Below is a small trained network, with its code and all its weights. Each question gives an input and a class and asks what happens when units are switched off, that is, made to give their printed mean instead of their output.

import numpy as np


def w(rows, s, z=0):
    codes = np.array(rows[::2]) - 128.0
    scale = np.full(codes.shape[1], s)
    scale[-1] = z or s
    return codes * scale


def norm(h):
    return h / np.sqrt((h * h).mean(-1, keepdims=True) + 1e-5)


def f(y):
    return y / 2 * (1 + np.tanh(0.7978845608 * (y + 0.044715 * y**3)))


def log_softmax(a):
    a = a - a.max(-1, keepdims=True)
    return a - np.log(np.exp(a).sum(-1, keepdims=True))


def net(x, mask):
    res = np.array(x, float).reshape(1, 5) / 4 @ E
    u = 0
    for l in range(2):
        y = f(norm(res) @ A[l][:, :-1].T + A[l][:, -1])
        res = res + np.where(mask[u : u + 5], y, B[l][:, -1]) @ B[l][:, :-1]
        u += 5
    return log_softmax(norm(res)[-1] @ U[:, :-1].T + U[:, -1])


A, B = {}, {}
E = w([
[179,101,233,40],'x0',
[121,135,141,131],'x1',
[96,132,169,164],'x2',
[3,131,87,52],'x3',
[120,132,131,133],'x4',
],0.0034)
A[0] = w([
[50,63,88,140,146],'L0N0',
[73,71,165,1,2],'L0N1',
[71,161,67,61,78],'L0N2',
[191,151,174,66,67],'L0N3',
[82,65,11,96,134],'L0N4',
],0.0075,0.0035)
B[0] = w([
[90,145,154,82,210],'L0N0',
[196,254,118,191,219],'L0N1',
[52,86,187,217,212],'L0N2',
[106,50,139,97,169],'L0N3',
[78,167,185,160,252],'L0N4',
],0.0058,0.0034)
A[1] = w([
[175,99,196,117,113],'L1N0',
[219,157,122,143,237],'L1N1',
[151,254,187,166,234],'L1N2',
[109,159,133,69,106],'L1N3',
[137,108,26,174,251],'L1N4',
],0.008,0.0025)
B[1] = w([
[8,58,95,40,162],'L1N0',
[77,157,93,110,190],'L1N1',
[225,151,23,59,254],'L1N2',
[162,196,158,253,127],'L1N3',
[213,229,141,64,158],'L1N4',
],0.0054,0.0069)
U = w([
[189,222,51,92,208],'0',
[157,88,178,194,26],'1',
[143,75,184,186,3],'2',
[108,8,136,38,198],'3',
[27,185,147,190,211],'4',
[156,105,204,180,55],'5',
[128,56,130,194,6],'6',
],0.012,0.0058)

Each question gives the input, the list of numbers given to net, and the class t.
The units are the neurons (one row each of A and B). Each row of codes is followed by its name. A weight is (code - 128) times the scale printed after its matrix; where a second scale follows, it is the last column's (A, B and U).
mask holds one flag per neuron, layer by layer. A switched-off neuron (its flag False) gives its mean, the last column of its row in B, instead of its output. The means were averaged over made-up inputs and are rounded, as every weight is.
A unit's drop is (log p(t) with every unit on - log p(t) with that unit switched off) / (log p(t) with every unit on - log p(t) with every unit switched off).
The circuit of an input: a set's keep is (log p(t) with only the set's units on - log p(t) with every unit switched off) / (log p(t) with every unit on - log p(t) with every unit switched off). Starting from all 10 units, units are removed one at a time, each time the one whose removal leaves the highest keep (on an exact tie, the one counted first), for as long as the keep stays at least 0.8.
units of the circuit, in order: the units of the circuit, biggest drop first
top k neurons: the k neurons with the biggest drops, biggest first
k most important neurons of layer l: the k neurons of layer l with the biggest drops, biggest first
drop of u: that unit's drop, to one decimal
input [6,-5,2,6,-5], class 0: units of the circuit, in order : [L0N1]
input [2,-6,-8,-7,8], class 3: units of the circuit, in order : [L0N1; L1N0]
input [-8,-2,0,3,-4], class 4: units of the circuit, in order : [L0N1; L1N2]
input [1,6,-8,-6,-3], class 3: units of the circuit, in order : [L0N1; L1N0]
input [4,7,5,0,0], class 3: 2 most important neurons of layer 0 : [L0N3; L0N4]
input [4,-7,-5,0,3], class 3: 3 most important neurons of layer 1 : [L1N0; L1N2; L1N4]
input [-8,5,8,-1,8], class 0: top 2 neurons : [L0N2; L1N4]
input [7,4,7,2,1], class 0: 2 most important neurons of layer 0 : [L0N1; L0N2]
input [8,3,5,7,0], class 0: top 2 neurons : [L0N1; L1N2]
input [1,6,-8,0,-7], class 3: top 2 neurons : [L0N3; L0N0]
input [3,-1,-2,0,-6], class 3: top 4 neurons : [L0N3; L1N0; L1N2; L0N4]
input [4,-7,5,7,-5], class 0: top 2 neurons : [L0N1; L1N2]
input [-6,7,-2,1,6], class 4: 4 most important neurons of layer 0 : [L0N1; L0N0; L0N4; L0N2]
input [7,7,4,-1,0], class 3: top 2 neurons : [L0N3; L1N0]
input [-1,5,-3,4,-3], class 4: units of the circuit, in order : [L0N2]
input [6,-2,7,-5,-4], class 3: drop of L0N3 : 0.0
input [8,2,-3,8,5], class 0: drop of L1N2 : 0.1
input [0,-7,-1,8,8], class 4: drop of L0N2 : 0.7
input [5,-8,7,6,1], class 0: drop of L1N2 : 0.2
input [-1,-6,-8,3,-8], class 4: most important neuron of layer 1 : [L1N4]
